In the rows, zero is written as 128.
Each row is followed by its class.
116,141,114,99,57,138,81,66,110,103,174,82,83,172,50,102,167,137,103,139,95,154,124,133,107,195,126,108,118,184,194,134,136,196,120,144,198,144
z_698
98,207,137,137,159,77,115,117,80,118,145,119,131,45,24,88,128,129,131,99,72,104,90,123,144,175,167,121,173,169,126,191,151,126,35,173,104,151
z_530
92,154,120,100,48,122,97,58,96,118,148,98,69,175,58,95,166,128,120,135,84,164,103,103,125,150,146,94,143,148,168,110,164,171,119,139,184,151
z_530
128,133,125,119,60,136,51,65,76,94,180,90,69,167,67,106,170,125,88,153,88,139,99,128,105,189,125,97,122,192,195,84,133,187,100,159,191,119
z_987
87,138,149,82,167,50,107,84,160,144,121,146,64,158,161,103,163,104,197,115,134,106,85,142,154,120,149,176,128,152,141,123,134,159,110,74,199,160
z_49
88,146,127,125,51,138,98,59,106,104,161,93,49,172,60,87,179,124,119,129,75,165,100,117,105,179,148,109,137,161,149,114,155,180,104,130,173,142
z_585
76,203,165,133,159,110,158,115,101,102,153,115,90,55,28,109,131,141,127,86,71,94,89,132,139,182,173,143,158,174,110,206,147,110,45,184,136,128
z_759
92,126,110,129,51,159,113,52,102,115,165,95,77,169,63,98,160,133,92,150,85,163,101,115,132,168,160,98,139,159,167,153,155,183,131,140,198,140
z_326
94,122,128,108,45,154,90,34,81,106,167,99,45,196,66,110,166,127,92,152,72,137,89,126,122,170,150,107,141,169,186,106,131,172,147,162,177,129
z_987
108,141,112,114,48,167,144,42,64,100,162,91,64,193,59,96,150,141,85,148,83,152,99,112,114,163,153,115,147,145,171,131,138,186,150,168,168,137
z_261
89,166,140,100,173,64,110,74,176,141,132,145,69,182,151,106,152,109,199,110,119,121,103,141,152,113,190,158,123,141,146,124,131,154,103,112,197,153
z_353
85,165,148,109,151,46,101,71,148,156,129,149,64,187,181,119,148,105,186,117,120,79,111,162,160,121,193,154,142,154,139,107,150,154,111,117,180,158
z_942
107,208,150,150,148,100,117,103,39,115,159,118,117,56,27,79,125,130,97,87,79,117,87,122,123,185,177,125,165,192,121,189,147,152,70,196,88,121
z_261
109,138,113,98,65,132,83,50,92,102,162,96,72,174,48,105,167,129,118,143,87,155,105,112,112,181,127,99,129,163,175,115,140,176,100,139,195,141
z_530
109,132,103,100,64,171,133,65,109,100,164,83,77,184,51,110,168,149,105,151,89,162,128,105,117,161,130,114,142,166,185,159,118,183,145,149,194,155
z_698
86,190,147,136,161,87,105,113,86,126,171,129,95,77,56,94,125,124,126,91,90,89,63,133,135,187,163,122,160,210,107,206,140,131,54,191,95,136
z_768
77,134,146,99,190,70,108,78,147,151,125,151,43,199,164,127,162,106,175,125,114,87,97,148,159,115,193,161,118,153,158,108,124,136,128,112,186,168
z_987
84,204,152,125,150,130,103,118,73,126,170,118,102,68,47,101,160,130,122,91,73,96,76,123,149,194,171,122,149,185,125,219,155,132,49,193,104,134
z_977
108,154,124,126,36,127,101,67,75,108,149,91,78,159,74,102,171,137,106,129,80,147,112,119,117,159,154,94,154,152,151,97,171,176,115,162,178,136
z_942
105,173,138,157,156,85,99,89,73,120,164,121,114,64,24,80,123,114,128,102,76,111,56,125,122,198,160,126,164,201,115,199,135,143,53,186,89,131
z_768
87,202,144,119,164,119,131,125,91,119,153,121,116,58,31,90,145,127,115,75,86,115,109,126,154,182,166,131,150,202,144,214,130,126,64,177,108,157
z_698
106,212,153,157,151,103,154,87,78,119,140,115,105,63,14,88,122,112,121,79,70,107,91,127,134,190,186,133,168,155,117,207,159,128,55,177,123,126
z_759
88,184,155,108,145,88,99,118,75,145,152,128,123,53,73,136,119,122,122,83,75,92,125,114,145,188,203,123,152,161,112,201,160,121,81,175,97,128
z_66
82,138,141,94,162,28,88,72,162,165,128,151,63,157,167,142,160,106,208,126,124,101,110,142,133,121,155,169,109,163,146,125,127,159,116,90,208,164
z_66
91,196,147,94,144,106,111,127,114,144,161,128,128,77,40,92,122,130,109,90,75,96,121,132,145,184,188,120,156,196,135,215,140,129,83,179,94,131
z_698
92,157,148,99,160,65,85,65,168,152,140,136,65,172,147,114,171,107,195,129,115,101,73,154,133,134,149,160,117,157,150,132,149,163,91,107,197,146
z_977
92,179,133,169,169,115,126,109,76,130,154,117,125,48,24,73,127,138,109,90,80,114,69,111,159,187,194,113,160,176,129,219,160,136,51,170,111,132
z_326
63,140,153,93,166,64,124,84,159,128,125,147,55,163,169,110,157,113,185,104,138,103,113,151,165,124,184,182,122,150,134,142,136,147,106,80,194,156
z_49
85,151,122,104,46,123,106,48,103,121,138,96,69,171,51,102,168,133,121,134,77,160,105,111,119,155,155,101,141,138,158,107,160,169,122,137,186,152
z_530
104,152,128,117,31,134,104,49,79,117,151,98,72,167,71,91,170,132,107,128,73,144,101,114,120,164,162,98,149,158,155,92,159,180,117,157,173,134
z_942
72,160,144,89,176,57,107,62,162,153,120,151,61,177,163,112,150,92,192,114,128,112,105,141,159,116,184,153,125,145,145,118,140,143,112,93,178,181
z_530
111,151,108,102,52,158,90,43,105,99,176,89,80,191,58,95,163,129,113,137,81,163,90,108,127,169,145,90,143,146,175,132,137,187,121,165,182,126
z_353
88,132,145,106,165,59,99,78,159,151,119,149,43,180,147,126,164,112,181,131,115,97,74,155,138,112,151,164,116,157,157,87,126,140,113,104,198,158
z_987
78,143,138,126,193,72,127,89,169,160,124,149,65,165,159,105,148,115,179,126,141,112,105,146,163,113,198,156,112,150,142,147,145,151,119,94,198,163
z_326
102,149,144,107,154,55,121,77,135,151,123,149,66,177,146,107,155,112,177,123,126,120,85,149,119,110,142,172,128,167,149,101,127,166,137,107,187,158
z_261
107,122,118,121,74,162,94,68,101,114,177,99,77,140,58,90,170,133,101,159,90,163,96,106,120,178,139,103,112,183,182,131,142,190,102,137,198,127
z_326
86,215,139,117,162,104,109,118,93,124,164,126,118,78,36,69,135,122,125,76,78,112,79,110,166,167,187,107,158,177,131,201,140,135,57,197,102,131
z_353
131,143,120,105,66,145,99,82,65,103,170,94,80,161,64,91,160,139,97,156,99,163,106,93,92,160,126,110,137,182,171,102,129,208,125,160,182,131
z_261
103,185,142,148,160,89,100,112,58,118,145,116,105,77,23,96,132,128,110,97,70,91,72,128,149,182,180,122,172,172,139,172,149,123,56,194,107,133
z_987
77,145,156,101,184,70,126,66,171,143,130,145,53,198,136,116,166,97,199,117,113,105,105,151,143,126,192,165,125,152,151,137,142,148,113,102,214,153
z_759
101,117,112,123,61,165,112,51,93,108,171,95,71,175,62,99,155,135,95,154,88,168,93,106,136,175,149,105,127,164,178,149,141,179,140,140,200,139
z_326
99,184,149,140,173,93,115,109,55,119,154,122,115,26,43,119,140,139,136,85,82,108,102,103,133,184,169,132,146,180,124,204,138,131,54,171,114,134
z_66
95,160,133,102,199,46,138,51,150,143,107,150,64,184,131,119,160,102,196,102,116,109,90,146,153,124,157,157,124,127,154,124,142,128,94,88,203,173
z_530
77,156,150,110,165,44,87,69,178,151,132,151,40,185,144,104,168,88,202,112,110,119,80,164,131,137,157,162,124,167,132,120,143,153,93,79,184,164
z_585
96,213,151,112,147,100,96,113,92,129,156,125,142,71,38,86,122,115,117,71,61,124,89,111,160,171,206,104,170,157,112,194,155,123,81,197,83,119
z_353
89,127,133,90,40,137,96,50,85,91,164,84,70,170,77,99,164,127,105,137,94,152,107,116,135,174,150,118,150,150,165,132,153,193,138,133,187,132
z_49
92,143,147,107,153,47,68,64,154,155,132,147,41,201,155,133,152,102,175,128,118,84,70,180,145,136,153,157,119,161,166,94,144,147,115,110,197,153
z_987
85,186,153,106,159,86,124,124,71,118,145,120,131,58,51,95,119,121,106,70,77,96,109,112,167,183,200,126,175,147,103,215,172,127,75,164,100,117
z_49
94,200,144,116,162,107,114,135,101,122,165,117,121,62,40,92,148,142,127,88,78,109,101,123,147,180,163,127,153,208,150,208,137,132,55,173,117,153
z_698
120,138,133,123,56,141,74,59,75,107,163,93,54,171,61,120,169,136,93,146,88,137,103,127,103,180,141,106,128,173,177,90,143,184,112,158,193,121
z_987
107,205,150,158,153,121,117,105,64,114,160,110,120,47,29,100,149,137,116,88,68,97,85,126,134,210,171,133,146,174,124,213,151,139,31,185,112,126
z_977
109,128,123,112,54,127,79,57,95,100,175,91,60,172,64,110,157,122,111,143,97,152,83,127,95,190,120,108,130,186,155,114,145,185,107,159,185,135
z_768
102,201,141,152,151,103,98,110,56,110,158,119,128,51,51,89,128,130,116,89,73,98,90,120,155,182,189,107,181,178,107,185,147,123,41,198,78,124
z_942
90,140,149,103,163,47,78,77,162,155,123,148,56,187,150,125,167,104,177,128,116,90,73,171,144,116,154,153,125,167,156,93,128,144,115,110,192,161
z_987
87,190,157,118,179,105,102,122,67,128,158,136,92,76,53,95,147,119,111,94,72,93,75,116,159,165,185,117,157,201,138,181,130,118,73,190,97,144
z_987
83,205,161,126,155,98,89,133,77,125,160,127,89,80,61,106,138,133,106,97,88,78,83,136,157,166,181,115,158,203,131,172,139,120,60,195,107,136
z_987
108,149,127,117,40,163,123,44,64,99,164,94,62,182,65,94,160,135,86,140,90,165,109,119,99,167,157,112,138,162,168,115,148,194,142,162,169,129
z_261
97,210,154,128,155,117,106,133,77,131,166,123,111,60,41,95,158,135,130,89,70,94,78,117,143,191,176,127,153,190,125,215,156,136,36,185,115,137
z_977
96,140,120,108,48,112,89,64,85,123,162,98,63,156,91,123,161,132,120,129,95,145,130,113,110,177,156,110,116,154,169,131,168,190,134,138,200,146
z_66
74,136,136,97,191,54,91,70,148,154,143,154,56,175,190,136,160,97,198,120,139,96,123,145,155,132,180,158,98,156,160,146,133,154,121,98,189,165
z_66
99,139,108,106,54,151,120,37,87,94,153,86,71,188,60,115,152,138,107,143,84,156,107,99,133,169,141,102,142,132,169,121,134,164,123,142,188,154
z_530
88,221,140,129,155,98,102,116,97,116,163,116,123,74,37,78,139,132,123,74,78,108,75,122,162,167,181,100,164,169,123,195,149,128,47,201,103,124
z_353
87,157,147,96,163,75,130,79,132,163,126,156,47,199,159,107,147,104,176,125,131,103,109,148,140,113,192,174,128,159,148,122,132,165,142,118,175,162
z_261
83,147,149,105,181,53,93,85,176,150,136,153,43,178,148,102,168,98,210,124,113,117,77,145,133,128,147,165,125,172,134,122,126,152,98,82,177,167
z_585
107,133,120,111,64,157,73,57,100,97,182,94,46,186,52,92,170,121,123,147,80,162,84,110,108,201,131,104,133,173,164,124,138,187,88,134,177,136
z_585
72,141,142,118,179,72,111,82,166,173,131,156,60,174,162,106,147,108,182,129,130,108,105,144,166,122,207,160,112,163,146,151,139,154,127,96,195,164
z_326
81,135,147,110,157,51,77,72,161,156,120,148,38,192,156,127,162,102,178,123,131,86,75,181,142,121,150,160,119,164,159,86,133,142,115,109,192,151
z_987
102,140,139,118,51,134,81,57,85,118,158,98,55,175,77,105,174,129,98,139,83,136,96,128,111,161,161,102,140,173,179,87,153,181,131,157,175,127
z_987
89,187,156,126,166,103,101,118,72,129,148,124,103,81,62,114,127,126,99,96,69,82,99,127,154,172,208,115,163,166,114,176,142,107,90,197,83,125
z_987
82,158,150,103,167,84,110,83,165,150,132,139,51,176,158,128,169,118,192,123,127,96,104,155,139,135,176,171,106,146,138,141,146,156,97,108,202,157
z_977
82,151,135,84,170,73,124,92,193,157,128,146,64,182,147,99,153,120,187,125,136,106,126,155,144,121,174,169,109,172,161,145,110,161,133,95,192,182
z_698
92,130,124,125,55,132,92,69,90,104,154,92,58,176,71,107,173,142,99,141,75,143,94,124,117,155,155,104,134,155,172,92,154,164,130,156,183,135
z_987
120,133,104,100,60,156,85,73,112,100,182,80,79,169,63,100,168,142,104,148,100,160,124,114,103,186,114,104,120,189,203,131,139,204,108,143,202,137
z_698
68,188,143,130,176,105,105,137,88,143,160,129,117,61,41,81,144,129,112,89,82,103,81,114,175,173,204,105,159,201,118,226,149,125,70,182,108,146
z_326
91,187,157,109,162,108,110,117,77,131,152,126,103,82,59,110,118,127,92,98,67,77,92,123,156,171,203,111,164,163,120,175,147,107,89,199,81,119
z_987
105,149,159,102,195,57,144,44,162,145,123,144,60,193,130,114,165,95,204,116,94,109,91,142,137,132,182,173,123,139,157,127,136,148,121,91,221,157
z_759
75,193,146,119,173,91,111,132,63,124,161,128,105,44,67,117,147,127,128,83,89,102,114,105,154,174,178,121,138,187,128,213,142,126,61,179,115,148
z_66
88,130,130,128,50,126,109,28,99,110,162,94,56,171,67,99,168,123,109,131,87,151,80,132,95,172,136,108,133,173,151,113,152,180,126,157,165,127
z_768
88,142,146,93,149,36,83,68,152,140,128,139,69,181,143,116,160,106,188,104,120,101,84,165,152,150,163,167,134,148,140,136,155,161,102,78,212,152
z_49
87,165,146,100,155,62,82,71,167,154,142,132,56,184,161,131,157,104,188,126,129,84,79,177,143,144,149,160,123,144,151,142,170,164,92,115,198,150
z_977
82,210,148,124,151,115,139,125,52,114,166,129,101,79,45,78,125,138,93,86,85,103,93,121,148,175,189,125,156,197,126,204,140,138,77,200,92,139
z_261
91,187,151,111,158,109,103,122,98,135,158,133,117,87,49,90,122,109,120,88,51,110,93,108,150,191,200,112,165,162,97,195,151,117,66,163,70,131
z_585
